In the rows, 128 means zero.
Here are made-up things, facts about them, and rows of numbers that follow some of those facts. Name the thing behind each unnamed row.

Named rows:
skifan: [129 114 152 134 123 118 112 114 131 145 131 141 118 132 128 136 116 144
 141 134 136 110 104 129 136 131 127 132 157 121 132 149 119 110 119 150
 130 177 115]
skipo: [122 192 138 159 127  93 132 142 138 127  93 113 139 124 114 120 117 179
 119 150 164 100  76 105 120 162 108  64 137 151  98 119 103 189 130  96
  90 144 147]
trobros: [130 110 149 116 129 130 125 119 135 148 134 136 125 116 135 116 126 122
 128 126 120 121 138 148 136 110 120 148 122 131 153 132 147 111 140 136
 125 139 113]
kopes: [128 111 149 119 130 127 125 116 136 151 134 134 124 115 135 118 126 123
 127 128 121 120 139 148 133 111 121 150 122 132 154 131 148 112 139 133
 123 136 113]
rami: [131 106 147 121 128 132 124 117 133 155 135 131 121 119 133 116 127 122
 127 127 117 116 137 151 133 107 121 151 125 132 153 135 149 112 137 132
 123 137 113]
soflo: [123 108 132 119 134 125 130 115 138 148 132 139 115 109 144 109 124 114
 128 127 120 125 142 148 137  97 126 150 116 131 151 125 142 105 141 135
 120 124 107]
drudi: [132 166 119 128 130 137 139 169 125 109 128 118 141 121 128 129 133 134
 114 125 137 128 142 122 111 123 127 118  98 136 128 110 154 162 138 113
 126  98 144]
siklim: [119  95 153 122 126 119 119 123 139 143 140 130 129 110 133 120 132 127
 129 109 126 136 127 136 134 108 127 128 120 129 162 119 155  92 132 139
 120 146 131]
gipluzek: [147  77 134 147 116 166 120 125 107 193 142 102 101 141 120 108 137 121
 121 126  85  80 122 175 131  82 124 163 138 129 139 157 156 115 115 115
 130 138 112]
skadralal: [131 170 117 130 129 134 141 165 128 111 125 117 143 120 131 132 135 134
 114 128 137 128 148 125 107 125 126 126  97 137 128 107 154 163 141 111
 126  94 143]
bibragres: [137 169 120 125 129 143 140 175 125 103 129 119 143 119 128 127 131 131
 115 125 134 128 143 118 115 121 126 114  97 135 123 115 152 163 137 117
 130  99 142]
leklik: [115 146 107 145 126 125 125 141 113 100 119 109 141 144 116 153 136 137
 127 121 139 154 110  93 120 162 143  82 138 114  89 116  94 136  98 118
 124 114 161]
kedres: [124 108 129 136 125 112 119 107 135 144 128 144 109 132 131 126 116 136
 144 132 135 116 107 132 135 124 133 138 150 127 131 140 114 108 124 146
 130 162 114]
patrum: [127 164  99 129 132 133 150 164 133 103 119 123 137 111 139 125 137 124
 116 129 133 136 152 124 109 113 129 130  90 136 124 103 151 156 142 111
 130  83 138]
tifebal: [114 100 122 144 133 111 138  81 137 137  86 125 119 112 134 102 137 116
 134 149 107 134  84 122 164 131 106  90 156 124  82 152  59 105 110 113
 108 150 111]
logri: [112 123 110 136 131 102 135 110 122 154 110 152 109 103 135 103 140 118
 127 126 138 132 171 143 135  92 139 137 112 126 188 134 142 110 129 129
 114 141 100]
kares: [103 127 144 153 121  97 109  80 100 167 101 134 129 137 115 156 143 144
 134 139 144 133 144 123 132 163 140 116 171 101 154 160  93 104  90 126
 105 180 115]
klibo: [123 112 149 139 121 110 111 105 133 156 129 138 116 135 128 139 117 147
 141 135 138 109 105 135 129 136 129 139 157 124 137 142 121 109 121 144
 124 174 118]
pidi: [121 158 105 143 128 131 129 137 110 104 116 112 138 147 118 151 132 133
 126 133 136 143 117 101 119 163 139  96 140 116  84 123  89 150 104 115
 125 107 149]
kemus: [114  98 135 133 127 119 114  86 121 144 124 129 122 141 124 141 126 123
 139 130 122 140 110 124 142 151 134 123 164 111 113 141  86  94 104 135
 121 150 122]

There are 3 kinds of fact about the things: γ, κ, λ.
γ: belongs to class; κ: points at; λ: uses
kopes {γ=558}
firete {γ=558}
kares {γ=410}
dela {γ=558}
dreklu {γ=558, κ=stidin totrazos}
pifek {γ=410, κ=vuki roskim tronefla, λ=totrazos}
fevol {γ=410}
skigrik {γ=410}
vuki {γ=558, λ=digridir}
plidru {γ=558, λ=plipivus}
vodre {κ=skudre zivel}
stobon {κ=losak plidru riflirel}
lodun {γ=558, λ=riflirel}
duga {γ=410, λ=dreskidrer}
rabe {γ=410, λ=plipivus}
braskim {γ=558}
siklim {γ=558}
bretre {γ=558, κ=tezom siklim, λ=skolin}
drudi {γ=558, κ=dudedur}
vikon {γ=558}
kleser {γ=410}
stubol {γ=410}
soflo {γ=558, λ=vuki}
skagidak {γ=558, κ=skebok tronefla}
kime {γ=410, κ=sezor, λ=plipivus}
trupon {γ=558, κ=gipluzek}
digridir {κ=gipluzek pusku sezor}
losak {γ=410}
trotradri {γ=410}
rugrusir {γ=558, κ=mobrin kares skese}
vogek {γ=558}
skudre {γ=558, λ=flovakan}
rofoskom {γ=410, λ=tover}
patrum {γ=558, κ=norum lodun, λ=guful}
sezor {γ=558}
kluza {γ=558, κ=brodrimak skudre pledo}
staker {γ=410, κ=vikon}
lebak {γ=558, κ=tipem norum tronefla}
flagom {κ=tifebal trotradri}
stugam {γ=410}
zimi {γ=410}
klebrus {γ=558, κ=groku braskim tronefla}
tezom {γ=558}
flibekik {γ=558, λ=skolin}
gonu {γ=410, κ=stebruk}
plugrutrar {γ=410, κ=logri}
zagam {γ=558, κ=tifebal stidin skifan stugam}
kinol {γ=558}
kosazek {γ=558}
maditin {γ=558, κ=tezom, λ=losak}
logri {γ=558, λ=kares}
klastis {γ=558, κ=kela tritadi, λ=kares}
kemus {γ=410}
skese {γ=558, λ=segru}
mobrin {γ=558, λ=festil}
skolin {γ=558}
kabral {γ=410}
zugise {γ=410, κ=kedres gimo}
kleflir {γ=558, κ=kleser skigrik rabe}
totrazos {γ=558}
lasam {γ=558}
pidi {γ=410, κ=kopes}
skadralal {γ=558, κ=stugakal kares soflo}
groku {γ=558}
rostin {γ=410, λ=skifan}
zivel {γ=558, λ=losak}
rami {γ=558}
pagral {γ=558, λ=skipo}
steste {γ=558, κ=stidin, λ=bretre}
plunel {γ=558, κ=pagral roskim}
kestil {γ=558, κ=pagral stidin roklo, λ=losak}
fuser {γ=410, κ=stugakal plipivus tipem bagan}
festil {γ=558}
grezos {γ=558, κ=briper rostin skifan vogek skese}
roskim {γ=410}
pledo {γ=410}
klogrefor {γ=410, κ=kedres kinol}
gagi {γ=558, κ=stebruk}
bagan {γ=558}
stidin {γ=558}
dudedur {γ=558}
grober {γ=558, κ=tezom, λ=vogek}
tover {γ=558}
flopi {γ=558, κ=logri dela klibo}
sipu {γ=558}
gitru {γ=558, κ=skigrik kosazek zimi, λ=flagom}
zagel {γ=558, κ=sipu, λ=gimo}
kela {γ=558, λ=vodre}
bozim {γ=558, κ=plidru stugam}
geba {γ=558, κ=firete bagan, λ=broklus}
gipluzek {γ=558}
flovakan {κ=pusku rami}
segru {κ=branegum stubol}
vabikle {γ=410, λ=klibo}
tipem {γ=558}
tifebal {γ=410, λ=skipo}
tronefla {γ=558}
flobote {γ=410, κ=trobros skolin, λ=bretre}
brigrure {γ=558, κ=zaror}
stugakal {γ=558, λ=dreskidrer}
skebok {γ=410}
bibragres {γ=558, κ=skifan stubol}
zaror {γ=558}
vafis {γ=410, κ=skolin stidin kinol, λ=totrazos}
leklik {γ=410, κ=siklim kemus}
pusku {γ=410}
graplitor {γ=558, κ=skudre}
pofledru {γ=558}
stebruk {γ=558, λ=broklus}
lodral {γ=558, κ=gipluzek dreskidrer}
guful {κ=broklus}
skipo {κ=pledo}
tritadi {γ=558}
briper {γ=558}
nutil {γ=558, κ=stugakal pofledru, λ=vodre}
trobros {γ=558}
roklo {γ=410}
britri {γ=410, κ=fevol}

Rows to name:
No name comes twice in this set of rows, the named rows included.
[127 109 137 127 133 118 151 112 154 139  96 131 126  81 147  82 142 115
 123 142 106 122 114 143 155  89  92 117 112 141 125 140 124 115 144 113
 114 140 105] -> pagral
[117 109 126 138 125 104 125  97 142 146 118 142 113 126 141 138 126 137
 145 139 134 120 119 138 125 128 129 158 146 127 133 135 118 105 129 139
 133 157 115] -> norum
[109 125 111 138 125 116 131 184 135  88 138 111 144 103 129 125 146 134
 119  81 148 170 114  94 117 103 145  67  86 129 140  77 167 112 120 129
 122 109 182] -> grober
[138 151  48 149 103 168 154 120 109 121 106 109 112 180  78 168 130 126
 128  97 131 160 111 130 141 155 151  87 118 144  62 166  72 178 110 110
 187  90 139] -> kime
[123 115 149 119 130 124 126 113 138 154 129 135 128 107 145 127 132 123
 126 133 122 123 147 151 128 110 119 160 121 127 155 129 150 107 142 132
 120 134 110] -> vuki
[117 176  82 145 131 113 148 164 112 112 104 135 127 107 128 114 147 128
 113 123 151 141 172 115 115 102 145 103  89 129 160 115 148 156 127 111
 117 105 132] -> klastis
[119 163 138 101 151  95 113 102 140 150 148 164 103 132 116  79  65 129
 126 126 165 116 131 133 146 137 143 111 121 158 169  97 113 152 165 135
  79 109 100] -> skudre
[113 102 130 133 127 116 121  78 125 143 114 129 125 137 132 149 133 122
 140 140 120 140 123 129 135 154 129 142 161 111 111 143  85  97 109 130
 126 143 117] -> skebok
[140 117  97 113 110 152 151  98 145 152 122 145 107 140 100 137 120 115
 132  92 129 152 139 166 156 113 132 135  94 160 136 166 128 140 154 136
 185 119 103] -> plidru
[164 113 164  86 132 177 132 174 129  85 146 153 140  98 137 105 126  97
 128 123  98 135 128 120 175  86 108 107 118 110 123 176 138 104 128 175
 161 163  99] -> stidin
[136 111 151 112 130 137 127 126 135 138 137 138 127 113 135 115 126 118
 127 126 116 123 136 142 142 106 119 141 122 127 148 140 146 110 138 142
 130 141 110] -> kinol
[140 143 111 173 111 150 118 165  98 152 128  94 115 158 111 143 132 159
 121 132 126  82  97 131 105 122 136 118 145 124  99 141 134 161  98 110
 128 134 147] -> digridir
[137 126 133 136  96 135 127  84 139 171 118 136 118 165  85 183 116 160
 142 102 153 130 106 158 141 162 131 131 141 151 129 185 113 145 134 143
 183 177 117] -> plipivus

The same things again, as new rows of numbers:
Named rows:
skudre: [119 120 111  48  68 159 106 137 111 135 106 152 175 141 155  72 130 159
 116 108  91 104 119 101 151  93 116 190  74 148]
festil: [125 128 138 109 151 152 123 153 120 128  97 127 136 110 126 121 149 128
 136 132 137 123 119 107 147 114 132 148 137 133]
dela: [ 74 165 140 121 138 168  47 164 134  84 115  90  88 179 111 171 103  31
 120 121 177 162  30 115 140 133 165 110 104 157]
losak: [140 233  89 152 137 152 147 134 179 114  93 146  99 159 126 112 148 131
 109 148 136 131 116 189 157 108 154 220 136 114]
tover: [ 76 150 137 153 163 145 153 165 113 112 116 115 122 101 128 139 151 102
 115 157 157 149  91 119 133 108 133 111 148 135]
firete: [127 142 129 100 130 130 110 139 110 110 114 138 142 133 129 129 159 140
 113 141 148 106 114 125 149 110 142 152 142 125]
kime: [ 54 129 102 159 106 150 217 197 176 126  40 125 159 150 164 107  76  95
 101 143 103 141 160  51  99 125 105 100 100 152]
bagan: [ 74 159 128 144 141 120 141 150 105  97 137 124 122 122 125 144 159 114
  87 167 165 132  93 142 139 106 144 123 152 121]
digridir: [140  92 134 144 164 177 146 140  95  95   8 127 136  83 146  62 122  90
 172 163 109 117 136 103 113 132 116 161  98 147]
skolin: [176  70 124  66 117 133  75 118 150 129 144 105 129 139 131  98 168 137
 100 133 118  86 173 105 176  98 146 205 128 126]
lodral: [140  82 146  79 144 187 112 151 130 160  43 138 126 113 157  82 141 138
 181 125 102  87 153  55 135 101 117 202 135 159]
kemus: [139 172 114 162 155  95 131 140 148  96 133 135 156 148 119 132 171 134
 128 159 143 171 140 132 158 146 176 114 143 122]
kopes: [144 139 130  97 142 123 102 137 123 109 130 141 141 130 117 140 168 137
 128 125 134 138 126 124 167 121 151 141 145 118]
groku: [121 143 128 100 130 134 107 136 110 108 120 138 133 137 130 126 167 136
 115 144 139 115 118 126 149 108 142 156 145 125]
leklik: [164 132 128 163 187 130 145 155 171 134  91 133 153 120 125 116 163 132
 184 133 119 193 172  84 158 155 160 122 146 134]
skigrik: [132 182 124 169 144 103 138 148 133  94 135 129 140 149 114 119 159 143
  88 171 146 138 113 145 144 127 156 111 139 129]
dreklu: [159 100 144  87 161 168 120 148 135 154  76 143 141 107 133 103 155 140
 178 112 105 128 157  71 154 118 127 171 142 135]
tronefla: [166 123 131  61 117 138  81 128 116 128 106 160 142 146 132 108 163 162
 137 119 111  92 145 110 161 110 146 190 132 127]
klastis: [ 22 141 123 144 126 170 181 186 115 135 106  97 158  90 157 105 109 100
 121 136 132 190  73  92 119  96 112 110  92 158]
rabe: [143 149  89  86  67 100 150 156 168 108 104 170 199 195 127 118 113 147
  71 108  76 119 188  95 152 140 118 115  90 117]

Name these rows:
No name comes twice in this set of rows, the named rows included.
[143 152  84  78 143 174 168 154 190 164  87 153 155  96 138 110 156 115
 185  61  95 227 168 129 190 118 128 213 100  94] -> maditin
[126 181 177 209 182 200 182 209 143 137 100  87 110 104  83  65 106 142
  62 166 115 104  87 111 122 111  68  66 126 158] -> britri
[130 156  93  80 122 198 164 157 176 164  74 146 146 102 149  86 138 121
 164  73  92 178 140 130 176  98 113 234  87 114] -> kestil
[ 64 143 154 153 180 197  89 193 152 111  84  78  84 144 112 169 100  13
 155 114 167 200  44  79 129 139 147  95 109 164] -> flopi
[ 89 192  84  84  80 180 151 150 151 128  97 144 126 130 156  84 126 127
  96 112 117 125  96 166 157  75 110 238  84 121] -> zivel
[117 153 146 171 176 191  71 183 182 117  69  80 100 175 116 131  93  41
 172 114 144 192  74  65 135 162 161 108  97 182] -> plugrutrar

Now the same things, written a new way:
Known rows:
norum: [139 127 115 159 118 131 121 155 120 144 139 100 139 153 129 116 127 123
 114 111 144 136 142 139 126 117 124 140 128 100 150 130 147 123]
lodun: [131 119 123 148 126 130 123 134 120 143 122 110 136 144 132 112 136 119
 118 121 143 135 131 129 126 119 156 131 137 101 136 136 136 123]
sipu: [125 125 121 140 129 134 126 128 132 125 127 139 128 126 119 121 136 140
 140 114 124 131 132 150 129 125 132 137 134 115 116 131 126 134]
kestil: [107 148 127 126 155 148 181 114 122 173 104 140  97 130 154 167 142 123
 148 101  99 136 119  76 142 165  80 102 169  87 144 143 107 135]
stebruk: [126 116 127 127 130 117 121 120 137 128 118 128 131 135 130  96 150 129
 139 114 142 132 127 145 117 125 147 138 135 125 112 134 119 140]
rofoskom: [114 123 116 129 131 133 121 118 137 141 108 135 135 128 132 135 113 111
 136 133 130 134 134 142 135 127 138 130 142 126 110 111 141 139]
plidru: [131 133 147 136 169 143 137 165 122 124 108 139 166 119  89 142 146  88
 110 154 123 160 125 146 140 116 102 146 131 117  99 150  40 155]
steste: [ 91 177 133 126 175 157 167  93 131 147 126 171  71 133 152 107 109 101
 112 160 100 129 100 143 133 122 120 135 143 104 120 120  85 109]
kinol: [125 128 134 117 156 124 133 131 135 124 126 152 103 121 118 113 125 129
 124 106 126 132 140 136 118 120 101 133 120 106 123 126  96 146]
tipem: [133 115 125 150 132 138 109 143 110 142 152 103 147 143 123 115 122 134
 113 120 151 139 140 137 126 112 143 132 138  91 149 140 141 108]
vuki: [132 127 120 152 126 136 128 138 118 136 139 115 129 135 123 120 128 135
 115 119 135 123 137 129 124 122 140 128 121  91 152 122 137 126]
flibekik: [104 158 126 160 137 148 173  92 121 135 125 149  94 147 155 100 126 120
 123 151 106 138 107 166 144 129 137 155 140 111 110 124 129 112]
plunel: [122 116 122 129 131 135 151 138 128 137 120 153 112 113 139 131 113 121
 116 134 108 134 120 100 104 123 139  98 137  97 138 119 122 112]
dudedur: [131 116 126 136 121 120 129 134 134 120 124 142 121 133 126 113 148 143
 135 118 121 128 126 144 117 126 135 136 136 121 124 132 122 131]
klibo: [130 132 109 148 107 125 132 147 132 118 126 144 123 137 113 134 128 142
 137 105 119 125 134 155 126 126 106 143 124 121 123 120 143 140]
roskim: [132 126 122 136 133 131 115 144 125 140 138 117 119 142 126 123 117 121
 113 123 145 136 148 135 141 121 109 138 127 115 147 118 130 130]
broklus: [130 130 107 147 110 130 130 146 133 119 128 145 120 132 109 130 125 145
 136 107 117 118 135 155 123 121 102 143 117 118 130 115 146 141]
sezor: [127 124 121 148 117 130 136 125 125 119 116 138 132 132 114 120 147 144
 145 107 123 129 132 163 133 131 135 147 125 120 110 128 134 152]
firete: [130 128 122 157 119 138 131 137 118 137 136 114 130 146 123 120 133 133
 118 120 130 130 130 137 135 125 139 136 128 101 145 131 140 125]
roklo: [131 159 120 135 146 144 122 147 146 137 140 129 102 134 127 136 128 122
 129 138 128 115 139 135 132 137  93 137 121 120 138 105  98 142]

Name these rows:
No name comes twice in this set of rows, the named rows included.
[124 127 111 139 119 127 126 132 133 128 115 144 135 136 119 124 127 132
 145 105 124 130 133 161 126 123 123 142 135 125 107 128 145 142] -> brodrimak
[126 117 127 148 143 132 110 130 113 148 138  91 143 144 127 105 127 118
 116 110 161 142 144 137 130 118 154 140 125  89 139 133 141 128] -> stugakal
[127 126 107 148  99 125 129 141 138 112 124 151 126 132 107 131 130 153
 144 105 114 119 133 162 123 125 113 146 122 124 120 113 151 142] -> dreskidrer
[130 136 133 135 134 137 152 147 124 139 135 152  92 140 126 167 140 170
 157  69 107 129 156 123 167 150   9 139 165 128 154 145 131 143] -> losak
[119 139 112 142 123 139 149 132 126 138 120 137 114 123 126 151 115 115
 119 136 106 120 109 104 123 129 140 108 129  93 146 113 124 122] -> rugrusir
[ 87 151 121 143 127 154 165  85 119 129 125 192  99 132 137 119  98 133
 132 155  87 133  91 173 149 114 135 140 160 117 114 127 145  94] -> bretre
[129 139 125 132 144 134 136 147 131 117 141 153  90 114 106 132 124 141
 126 108 114 110 137 133 112 129  98 130 106 102 139 109 101 147] -> totrazos
[118 128 130 120 151 126 129 131 132 130 123 149 109 120 113 123 127 132
 128 112 124 128 130 138 121 121 116 134 124 112 123 126 108 141] -> trobros
[141 140 118 149 122 147 102 158 137 127 165 121 120 142 114 135 124 144
 127 128 139 110 145 146 137 119  98 136 120 121 156 111 134 126] -> kares
[101 133 108 113 137 128 140 124 140 142 100 169 115 116 121 150  94 106
 134 120 102 125 117 121 116 119 121 109 143 112 121 109 127 131] -> stobon
[132 137 126 127 151 139 127 139 141 138 130 123 106 125 140 128 129 110
 122 136 136 130 148 128 130 131 111 129 122 117 125 108  99 143] -> rostin
[139 148 127 130 155 133 132 162 140 122 147 145  87 125 116 125 125 130
 122 103 127 117 151 138 115 123  66 140 103 107 140 112  93 145] -> skifan

